[-39  56 -83  72] : A
[ 29 -12  37  73] : X
[ 65 -58  35  34] : L
[ 10 -31 -10 -14] : Y
[29 13 37 64] : Z
[ 32 -41 -57  42] : U
[-47  33 -13 -49] : W
[37 14 34 15] : H
[37 14 34 43] : S
[  0 -17  34 -64] : N
succ: [13]	[37]
tags:
[33] -> z35
[-17] -> z451
[-13] -> z946
[-49] -> z278
key W 2: 	z35
size: [ 65 -58  35]	3
where: [65]	L, 1
succ: [35]	[34]
q: [  0 -17  34 -64]	N
size: [37 14 34]	3

[  1  17 -21 -14  -6   2   2 -17   3 -13  13  -7  15  39  14  17   6   5
  13  -8   8  24  17   5 -24 -26  -9   1 -19 -20   3 -18   8  -9  -6   4
 -20 -15  -6  18  13 -20   7 -19 -18 -18   1   0 -16 -10  11   3  -2  25
 -19  18  -9  -8 -19  29  13  19  13  15]  V
[  1  17 -21 -14  -6   2   2 -17   3 -13  13  -7 -11  39  14  17  25   5
  13  -8   8  24  17   5 -24 -26  -9   1 -19 -20   3 -18   8  -9  -6   4
 -20 -15  -6  18  13 -20   7 -19 -18 -18   1   0 -16 -10  11   3  -2  25
 -19   6  -9  -8 -19  29  13  19  13  14]  T
[-37 -29  -3  32   4 -48   8  -8  14  16  35  -7 -10   0  14   0 -29  10
  13  13  27 -23  17 -12 -18  16  -9 -11 -29 -20   1 -12   8  18 -20  -6
 -19  -7   6  -6  14   5   3  -2  13  18   4   3   7   5 -28  24   3   4
  12   6  -9  16   1   9   1 -27  -2  32]  J
[  1  17 -21 -14  -6   2   2  18   3 -13  13  -7 -11  39  14  17  25  18
  13  -8   8  24  17   5 -24 -26  -9   1 -19 -20   3 -18   8  -9  -6   4
 -20 -15  -6  -4  13   5  39   1 -68 -23 -40 -24   4  -9  18   3 -24  45
 -45   1  -9  -8  -9   1  13  21  -2  32]  M
succ: [9]	[1]
where: [9]	J, 60
howmany M: [18]	3
q: [  1  17 -21 -14  -6   2   2  18   3 -13  13  -7 -11  39  14  17  25  18
  13  -8   8  24  17   5 -24 -26  -9   1 -19 -20   3 -18   8  -9  -6   4
 -20 -15  -6  -4  13   5  39   1 -68 -23 -40 -24   4  -9  18   3 -24  45
 -45   1  -9  -8  -9   1  13  21  -2  32]	M

